Below is a small trained network, with its code and all its weights. Each question gives an input and a target symbol and asks what happens when units are switched off, that is, made to give their printed mean instead of their output.

import numpy as np


def w(rows, s, z=0):
    codes = np.array(rows[::2]) - 128.0
    scale = np.full(codes.shape[1], s)
    scale[-1] = z or s
    return codes * scale


def f(y):
    return y / 2 * (1 + np.tanh(0.7978845608 * (y + 0.044715 * y**3)))


def softmax(a):
    e = np.exp(a - a.max(-1, keepdims=True))
    return e / e.sum(-1, keepdims=True)


def log_softmax(a):
    a = a - a.max(-1, keepdims=True)
    return a - np.log(np.exp(a).sum(-1, keepdims=True))


def net(x, mask):
    ids = ['βζηλμτ'.index(c) for c in x.split()]
    T = len(ids)
    res = E[ids] + P[:T]
    r = res
    for j in range(2):
        rows = slice(3 * j, 3 * j + 3)
        q, k, v = (r @ M[0][rows].T for M in (Q, K, V))
        z = softmax(np.where(np.tri(T) > 0, q @ k.T / 3**0.5, -1e9)) @ v
        o = O[0][rows]
        res = res + np.where(mask[j], z, o[:, -1]) @ o[:, :-1]
    y = f(res @ A[0][:, :-1].T + A[0][:, -1])
    res = res + np.where(mask[2:26], y, B[0][:, -1]) @ B[0][:, :-1]
    return log_softmax(res[-1] @ U[:, :-1].T + U[:, -1])


Q, K, V, O, A, B = {}, {}, {}, {}, {}, {}
E = w([
[174,153,76,98,243,193,163],'β',
[27,108,163,156,228,112,57],'ζ',
[161,82,39,191,133,162,69],'η',
[44,141,138,140,67,197,71],'λ',
[148,235,122,175,101,64,125],'μ',
[63,124,103,195,103,89,255],'τ',
],0.0084)
P = w([
[176,68,169,96,100,93,114],'0',
[95,156,25,104,182,139,119],'1',
[81,168,29,123,164,152,126],'2',
[68,172,69,118,147,147,121],'3',
[73,164,88,148,134,161,125],'4',
[84,166,106,174,123,166,121],'5',
[85,167,127,207,116,168,134],'6',
[92,171,141,230,116,175,135],'7',
[105,177,152,254,110,191,148],'8',
],0.01)
Q[0] = w([
[119,169,117,249,144,165,173],'head 1',
[82,151,76,151,134,176,67],'head 1',
[146,139,173,151,81,77,172],'head 1',
[121,109,153,47,150,91,132],'head 2',
[170,97,162,56,137,86,160],'head 2',
[209,41,198,126,61,75,126],'head 2',
],0.011)
K[0] = w([
[156,99,247,139,53,142,142],'head 1',
[116,170,145,182,76,121,179],'head 1',
[168,55,133,75,161,113,134],'head 1',
[84,205,41,121,156,185,144],'head 2',
[95,187,104,91,182,160,151],'head 2',
[135,174,134,2,166,134,182],'head 2',
],0.009)
V[0] = w([
[47,35,127,130,72,195,183],'head 1',
[146,64,132,114,166,216,35],'head 1',
[157,77,98,137,255,106,207],'head 1',
[101,170,81,159,120,206,129],'head 2',
[215,63,124,79,111,146,110],'head 2',
[200,151,41,126,58,166,180],'head 2',
],0.0096)
O[0] = w([
[7,34,87,76,200,110,209,142],'head 1',
[149,34,148,119,194,214,63,217],'head 1',
[164,60,184,230,2,168,204,254],'head 1',
[141,68,66,165,120,161,78,180],'head 2',
[163,124,193,149,224,98,159,182],'head 2',
[173,111,84,214,190,67,118,77],'head 2',
],0.0095,0.0015)
A[0] = w([
[129,131,131,131,127,130,126,132],'neuron 1',
[126,114,107,134,171,45,122,193],'neuron 2',
[125,103,176,152,176,98,115,158],'neuron 3',
[83,213,180,95,167,117,187,208],'neuron 4',
[152,157,147,140,160,196,44,194],'neuron 5',
[139,149,65,101,114,134,138,140],'neuron 6',
[132,133,129,125,135,135,110,109],'neuron 7',
[106,78,125,118,151,155,147,159],'neuron 8',
[136,140,130,126,140,141,106,115],'neuron 9',
[89,202,170,88,164,117,177,195],'neuron 10',
[113,143,2,208,153,64,98,192],'neuron 11',
[128,127,125,129,130,125,128,123],'neuron 12',
[167,129,183,180,68,146,174,4],'neuron 13',
[167,141,45,76,134,151,158,124],'neuron 14',
[197,116,141,127,161,107,178,160],'neuron 15',
[128,128,130,129,129,128,129,131],'neuron 16',
[119,134,106,116,134,140,127,112],'neuron 17',
[143,148,119,110,144,156,82,115],'neuron 18',
[156,165,135,113,160,172,50,139],'neuron 19',
[174,135,170,129,56,53,155,122],'neuron 20',
[93,45,125,130,160,177,167,227],'neuron 21',
[124,128,128,111,132,120,131,91],'neuron 22',
[88,164,83,128,79,105,122,210],'neuron 23',
[96,140,75,79,173,143,89,152],'neuron 24',
],0.0094,0.0031)
B[0] = w([
[129,129,134,130,128,128,129,130],'neuron 1',
[193,175,96,157,228,82,219,150],'neuron 2',
[150,119,134,202,116,162,177,153],'neuron 3',
[108,222,157,60,166,102,182,193],'neuron 4',
[199,137,201,141,128,184,56,222],'neuron 5',
[79,118,150,129,31,117,109,149],'neuron 6',
[133,129,132,126,133,135,111,129],'neuron 7',
[94,57,113,132,117,174,166,172],'neuron 8',
[141,128,141,128,134,140,104,135],'neuron 9',
[103,204,143,62,165,100,173,181],'neuron 10',
[182,115,49,162,116,31,103,254],'neuron 11',
[131,128,126,128,130,126,127,127],'neuron 12',
[192,141,51,82,254,75,142,152],'neuron 13',
[57,135,147,104,4,100,83,154],'neuron 14',
[148,102,61,199,87,79,115,160],'neuron 15',
[129,128,127,129,127,129,130,129],'neuron 16',
[120,114,125,116,115,123,105,138],'neuron 17',
[155,131,152,121,122,138,61,148],'neuron 18',
[199,130,176,140,128,177,30,177],'neuron 19',
[102,30,96,105,87,204,34,136],'neuron 20',
[86,21,117,143,109,199,188,238],'neuron 21',
[124,127,117,116,138,123,125,119],'neuron 22',
[123,105,120,168,2,98,91,181],'neuron 23',
[144,110,80,85,170,80,72,189],'neuron 24',
],0.0056,0.0088)
U = w([
[150,40,102,195,61,150,82,179],'β',
[60,146,253,96,76,221,153,153],'ζ',
[194,164,152,171,243,141,215,96],'η',
[105,88,49,11,213,94,81,6],'λ',
[170,223,160,119,97,37,49,136],'μ',
[57,121,68,115,82,27,229,170],'τ',
],0.0044,0.0026)

Each question gives the input, a string of symbols that net reads in full, and the target symbol t.
The units are the heads (3 rows each of Q, K, V and O) and the neurons (one row each of A and B). Each row of codes is followed by its name. A weight is (code - 128) times the scale printed after its matrix; where a second scale follows, it is the last column's (O, A, B and U).
mask holds one flag per unit, heads first, then neurons. A switched-off unit (its flag False) gives its mean, the last column of its rows in O or B, instead of its output. The means were averaged over made-up inputs and are rounded, as every weight is.
A unit's drop is (log p(t) with every unit on - log p(t) with that unit switched off) / (log p(t) with every unit on - log p(t) with every unit switched off).
The circuit of an input: a set's keep is (log p(t) with only the set's units on - log p(t) with every unit switched off) / (log p(t) with every unit on - log p(t) with every unit switched off). Starting from the 12 units with the biggest drops (on a tie, the unit counted first), units are removed one at a time, each time the one whose removal leaves the highest keep (on an exact tie, the one counted first), for as long as the keep stays at least 0.8.
circuit, biggest first: the units of the circuit, biggest drop first
top k neurons: the k neurons with the biggest drops, biggest first
which heads matter: for each layer, one digit per head in row order, 1 if its drop is at least 0.15 and else 0, layers parted by /
drop when u is switched off: that unit's drop, to one decimal
input ζ β ζ β β λ, target λ: top neuron : [neuron 24]
input μ λ β β ζ μ τ ζ β, target μ: circuit, biggest first : [head 1; neuron 21]
input η η λ μ, target η: circuit, biggest first : [head 2; neuron 2]
input β β η β, target β: which heads matter : 11
input β η ζ, target β: circuit, biggest first : [head 1; head 2]
input ζ β η η, target ζ: circuit, biggest first : [head 2; neuron 11]
input μ β ζ β ζ, target μ: circuit, biggest first : [head 1; neuron 21]
input η λ η τ ζ ζ λ ζ, target λ: which heads matter : 10
input η η ζ β β ζ ζ β η, target η: top 2 neurons : [neuron 23; neuron 14]
input τ β λ ζ η ζ β β η, target τ: circuit, biggest first : [head 1; neuron 5]
input η β β β β β β, target η: circuit, biggest first : [head 2; neuron 23]
input τ τ β β β μ, target τ: top 2 neurons : [neuron 5; neuron 19]
input β β ζ, target ζ: circuit, biggest first : [head 1; neuron 11; head 2]
input β η η β λ η, target λ: circuit, biggest first : [head 1]
input ζ μ β τ ζ μ ζ β, target ζ: circuit, biggest first : [head 2; neuron 11]
input λ ζ η β β, target λ: top 2 neurons : [neuron 24; neuron 23]
input μ β μ μ λ, target μ: drop when head 1 is switched off : 1.0
input ζ β λ, target ζ: drop when neuron 16 is switched off : 0.0
input η ζ η λ β ζ, target η: drop when neuron 23 is switched off : 0.1
input ζ β β β β τ β τ, target ζ: circuit, biggest first : [head 2]
